Below are the code and all the weights of a small trained network. Each question names an input and a class and asks about switching units off, where a switched-off unit gives its printed mean instead of its output.

import numpy as np


def w(rows, s, z=0):
    codes = np.array(rows[::2]) - 128.0
    scale = np.full(codes.shape[1], s)
    scale[-1] = z or s
    return codes * scale


def f(y):
    return y / 2 * (1 + np.tanh(0.7978845608 * (y + 0.044715 * y**3)))


def log_softmax(a):
    a = a - a.max(-1, keepdims=True)
    return a - np.log(np.exp(a).sum(-1, keepdims=True))


def net(x, mask):
    res = np.array(x, float).reshape(1, 6) / 4 @ E
    y = f(res @ A[0][:, :-1].T + A[0][:, -1])
    res = res + np.where(mask, y, B[0][:, -1]) @ B[0][:, :-1]
    return log_softmax(res[-1] @ U[:, :-1].T + U[:, -1])


A, B = {}, {}
E = w([
[70,139,82],'x0',
[175,88,22],'x1',
[26,90,55],'x2',
[254,98,112],'x3',
[94,190,185],'x4',
[88,14,210],'x5',
],0.0049)
A[0] = w([
[134,130,93,104],'N0',
[219,73,241,188],'N1',
[86,87,114,103],'N2',
[142,101,193,56],'N3',
[161,93,69,140],'N4',
[173,119,169,161],'N5',
[114,153,113,35],'N6',
[176,112,70,154],'N7',
[189,118,64,154],'N8',
[65,62,116,95],'N9',
[77,190,174,4],'N10',
[61,17,157,178],'N11',
[93,102,135,143],'N12',
[159,151,18,85],'N13',
[163,105,61,97],'N14',
[95,247,102,116],'N15',
],0.013,0.0042)
B[0] = w([
[136,144,96,135],'N0',
[13,22,93,254],'N1',
[169,171,147,149],'N2',
[104,87,65,145],'N3',
[74,201,136,179],'N4',
[99,53,97,169],'N5',
[186,110,106,115],'N6',
[50,183,111,188],'N7',
[43,178,83,201],'N8',
[182,191,165,173],'N9',
[113,109,247,152],'N10',
[131,252,156,231],'N11',
[134,175,145,151],'N12',
[80,179,52,205],'N13',
[107,193,88,170],'N14',
[230,20,89,207],'N15',
],0.028,0.0063)
U = w([
[253,52,223,76],'0',
[196,239,208,156],'1',
[139,26,93,202],'2',
[100,142,168,5],'3',
[76,203,100,148],'4',
[241,222,183,91],'5',
[48,80,143,138],'6',
],0.004,0.012)

Each question gives the input, the list of numbers given to net, and the class t.
The units are the neurons (one row each of A and B). Each row of codes is followed by its name. A weight is (code - 128) times the scale printed after its matrix; where a second scale follows, it is the last column's (A, B and U).
mask holds one flag per neuron, in row order. A switched-off neuron (its flag False) gives its mean, the last column of its row in B, instead of its output. The means were averaged over made-up inputs and are rounded, as every weight is.
A unit's drop is (log p(t) with every unit on - log p(t) with that unit switched off) / (log p(t) with every unit on - log p(t) with every unit switched off).
The circuit of an input: a set's keep is (log p(t) with only the set's units on - log p(t) with every unit switched off) / (log p(t) with every unit on - log p(t) with every unit switched off). Starting from the 12 units with the biggest drops (on a tie, the unit counted first), units are removed one at a time, each time the one whose removal leaves the highest keep (on an exact tie, the one counted first), for as long as the keep stays at least 0.8.
units of the circuit, in order: the units of the circuit, biggest drop first
unit that matters most: the unit with the biggest drop
top k neurons: the k neurons with the biggest drops, biggest first
drop when u is switched off: that unit's drop, to one decimal
input [8,0,-2,-1,1,-6], class 2: units of the circuit, in order -> (N15)
input [-6,-2,1,7,3,-5], class 6: units of the circuit, in order -> (N1; N15; N11)
input [3,-2,-1,4,3,-5], class 2: units of the circuit, in order -> (N11; N15)
input [-8,6,-4,3,4,-1], class 6: units of the circuit, in order -> (N1; N15)
input [-3,-3,1,0,-2,-2], class 2: units of the circuit, in order -> (N11; N4)
input [-5,-1,1,8,2,-2], class 6: units of the circuit, in order -> (N1; N15; N11)
input [-8,-4,-2,6,2,-3], class 2: units of the circuit, in order -> (N11; N5)
input [5,-4,-3,-6,8,4], class 1: top 2 neurons -> (N1; N11)
input [-2,-7,-5,-6,3,3], class 6: top 2 neurons -> (N10; N1)
input [4,0,4,5,7,3], class 1: top 2 neurons -> (N1; N15)
input [-3,4,-7,5,8,-4], class 6: top 3 neurons -> (N1; N8; N7)
input [-2,-2,-1,8,3,-6], class 6: top 2 neurons -> (N11; N1)
input [-7,1,2,6,2,-1], class 6: top 3 neurons -> (N1; N15; N11)
input [3,0,-5,-4,8,-8], class 0: top neuron -> (N15)
input [2,-6,-7,1,5,7], class 6: top 2 neurons -> (N15; N1)
input [-4,0,0,-1,4,-8], class 2: top 2 neurons -> (N15; N11)
input [-7,3,5,0,7,-2], class 0: drop when N14 is switched off -> 0.1
input [5,8,1,4,-8,8], class 4: drop when N15 is switched off -> 0.0
input [5,-8,1,-1,8,-1], class 0: drop when N10 is switched off -> 0.1
input [-2,2,4,-2,5,-2], class 0: unit that matters most -> N1
